Here is a tiny trained network, its code and every weight. The questions are about switching its units off for an input and a target symbol, where a switched-off unit gives its printed mean instead of its output.

import numpy as np


def w(rows, s, z=0):
    codes = np.array(rows[::2]) - 128.0
    scale = np.full(codes.shape[1], s)
    scale[-1] = z or s
    return codes * scale


def norm(h):
    return h / np.sqrt((h * h).mean(-1, keepdims=True) + 1e-5)


def f(y):
    return np.maximum(y, 0)


def softmax(a):
    e = np.exp(a - a.max(-1, keepdims=True))
    return e / e.sum(-1, keepdims=True)


def log_softmax(a):
    a = a - a.max(-1, keepdims=True)
    return a - np.log(np.exp(a).sum(-1, keepdims=True))


def net(x, mask):
    ids = ['αγεζξπστφψω'.index(c) for c in x.split()]
    T = len(ids)
    res = E[ids] + P[:T]
    r = norm(res)
    for j in range(2):
        rows = slice(4 * j, 4 * j + 4)
        q, k, v = (r @ M[0][rows].T for M in (Q, K, V))
        z = softmax(np.where(np.tri(T) > 0, q @ k.T / 4**0.5, -1e9)) @ v
        o = O[0][rows]
        res = res + np.where(mask[j], z, o[:, -1]) @ o[:, :-1]
    y = f(norm(res) @ A[0][:, :-1].T + A[0][:, -1])
    res = res + np.where(mask[2:18], y, B[0][:, -1]) @ B[0][:, :-1]
    return log_softmax(norm(res)[-1] @ U[:, :-1].T + U[:, -1])


Q, K, V, O, A, B = {}, {}, {}, {}, {}, {}
E = w([
[98,119,146,116],'α',
[102,129,159,107],'γ',
[106,131,162,111],'ε',
[99,122,147,118],'ζ',
[97,115,140,119],'ξ',
[96,107,131,119],'π',
[95,103,124,120],'σ',
[1,117,194,175],'τ',
[99,119,147,118],'φ',
[122,157,86,167],'ψ',
[228,147,115,104],'ω',
],0.006)
P = w([
[209,18,184,254],'0',
[115,40,94,147],'1',
[154,57,168,142],'2',
[178,77,246,150],'3',
[30,82,75,97],'4',
[91,84,151,88],'5',
[155,107,215,101],'6',
[18,114,80,73],'7',
[38,106,123,63],'8',
[95,113,203,69],'9',
[29,137,129,57],'10',
[36,140,142,50],'11',
],0.0018)
Q[0] = w([
[40,166,116,146],'h1',
[231,127,168,39],'h1',
[255,210,5,101],'h1',
[140,87,155,81],'h1',
[185,96,136,101],'h2',
[242,6,243,183],'h2',
[97,222,66,2],'h2',
[202,16,193,107],'h2',
],0.0059)
K[0] = w([
[70,142,91,159],'h1',
[155,120,137,52],'h1',
[216,157,112,95],'h1',
[110,139,162,103],'h1',
[172,115,141,116],'h2',
[177,119,198,170],'h2',
[106,187,56,2],'h2',
[219,148,171,163],'h2',
],0.0091)
V[0] = w([
[184,103,146,39],'h1',
[74,92,159,104],'h1',
[138,123,185,66],'h1',
[116,162,167,179],'h1',
[113,184,221,196],'h2',
[174,83,86,64],'h2',
[89,109,7,253],'h2',
[53,38,73,103],'h2',
],0.0045)
O[0] = w([
[72,120,121,223,137],'h1',
[150,40,142,89,243],'h1',
[128,51,124,223,171],'h1',
[174,122,87,62,115],'h1',
[72,149,5,174,122],'h2',
[143,76,243,13,137],'h2',
[110,137,250,223,92],'h2',
[245,100,170,179,248],'h2',
],0.003,0.0019)
A[0] = w([
[139,169,161,73,13],'n1',
[174,143,147,121,72],'n2',
[139,255,147,94,73],'n3',
[121,223,144,70,5],'n4',
[167,158,169,109,88],'n5',
[213,151,95,130,91],'n6',
[114,58,140,146,172],'n7',
[204,171,66,182,131],'n8',
[62,133,46,141,107],'n9',
[114,179,156,88,216],'n10',
[210,132,153,170,125],'n11',
[51,94,149,102,73],'n12',
[109,175,169,40,108],'n13',
[98,108,132,112,82],'n14',
[53,134,128,129,116],'n15',
[148,148,89,82,80],'n16',
],0.006,0.0025)
B[0] = w([
[136,108,131,186,136],'n1',
[108,148,97,173,151],'n2',
[163,124,68,1,154],'n3',
[248,114,146,180,133],'n4',
[117,132,91,153,154],'n5',
[81,166,161,178,188],'n6',
[157,201,111,113,252],'n7',
[102,76,176,183,197],'n8',
[107,171,196,73,139],'n9',
[116,130,64,82,172],'n10',
[75,133,119,60,190],'n11',
[117,109,101,192,213],'n12',
[150,77,131,188,172],'n13',
[128,119,108,156,161],'n14',
[102,175,146,119,152],'n15',
[114,150,152,89,150],'n16',
],0.0047,0.0039)
U = w([
[181,125,101,146,59],'α',
[108,166,53,45,202],'γ',
[11,183,119,60,220],'ε',
[155,137,81,174,51],'ζ',
[201,110,140,159,94],'ξ',
[184,108,205,100,66],'π',
[175,92,240,77,121],'σ',
[193,158,81,68,148],'τ',
[166,125,91,171,81],'φ',
[54,142,208,234,173],'ψ',
[44,54,122,83,1],'ω',
],0.012,0.004)

Each question gives the input, a string of symbols that net reads in full, and the target symbol t.
The units are the heads (4 rows each of Q, K, V and O) and the neurons (one row each of A and B). Each row of codes is followed by its name. A weight is (code - 128) times the scale printed after its matrix; where a second scale follows, it is the last column's (O, A, B and U).
mask holds one flag per unit, heads first, then neurons. A switched-off unit (its flag False) gives its mean, the last column of its rows in O or B, instead of its output. The means were averaged over made-up inputs and are rounded, as every weight is.
A unit's drop is (log p(t) with every unit on - log p(t) with that unit switched off) / (log p(t) with every unit on - log p(t) with every unit switched off).
The circuit of an input: a set's keep is (log p(t) with only the set's units on - log p(t) with every unit switched off) / (log p(t) with every unit on - log p(t) with every unit switched off). Starting from the 12 units with the biggest drops (on a tie, the unit counted first), units are removed one at a time, each time the one whose removal leaves the highest keep (on an exact tie, the one counted first), for as long as the keep stays at least 0.8.
units of the circuit, in order: the units of the circuit, biggest drop first
top k neurons: the k neurons with the biggest drops, biggest first
which heads matter: for each layer, one digit per head in row order, 1 if its drop is at least 0.15 and else 0, layers parted by /
input ε γ τ γ γ, target γ: which heads matter : 11
input φ σ ω ξ α, target σ: which heads matter : 11
input π γ ω, target ψ: which heads matter : 10
input ζ σ φ π ζ φ γ σ ψ, target ψ: which heads matter : 01
input τ ε ω σ γ γ σ τ σ, target γ: units of the circuit, in order : (n8; h2)
input ψ ψ φ ξ γ ξ σ ω φ ξ γ, target ω: units of the circuit, in order : (n13; h2)
input ζ ξ σ φ ψ τ α ξ, target ψ: top 3 neurons : (n3; n12; n11)
input ψ ω ζ ω ω ω α, target ω: units of the circuit, in order : (h2; n10; n13)
input ω ξ π ω ω ξ σ ε σ ξ, target σ: top neuron : (n11)
input σ σ φ ω ψ ω α σ, target ψ: top 4 neurons : (n3; n12; n11; n7)
input ψ ε ξ ω α ω ω, target γ: units of the circuit, in order : (h2; n11; h1)
input γ π ε σ ζ ψ τ γ ψ ω ψ γ, target ψ: top 2 neurons : (n13; n3)
input ω γ σ π, target ω: which heads matter : 01
input τ α ξ, target τ: which heads matter : 11
input ε ξ ε, target ε: which heads matter : 01
input ψ α ψ ξ φ π, target ψ: which heads matter : 01
input ψ ψ ω, target ψ: units of the circuit, in order : (h1; n8; n6)
input ω ξ ψ α ξ ω ψ, target ε: top 4 neurons : (n11; n3; n12; n13)
input ω ω ε φ, target ω: top 3 neurons : (n6; n8; n13)
input ε γ ω ξ, target ε: units of the circuit, in order : (h2)
input σ ψ ξ σ ω ε π, target σ: which heads matter : 01
input φ ψ π ψ ψ ω ζ ζ ψ τ ω, target ε: which heads matter : 11
input ω π γ ξ ψ φ τ π, target ψ: top 3 neurons : (n3; n12; n10)
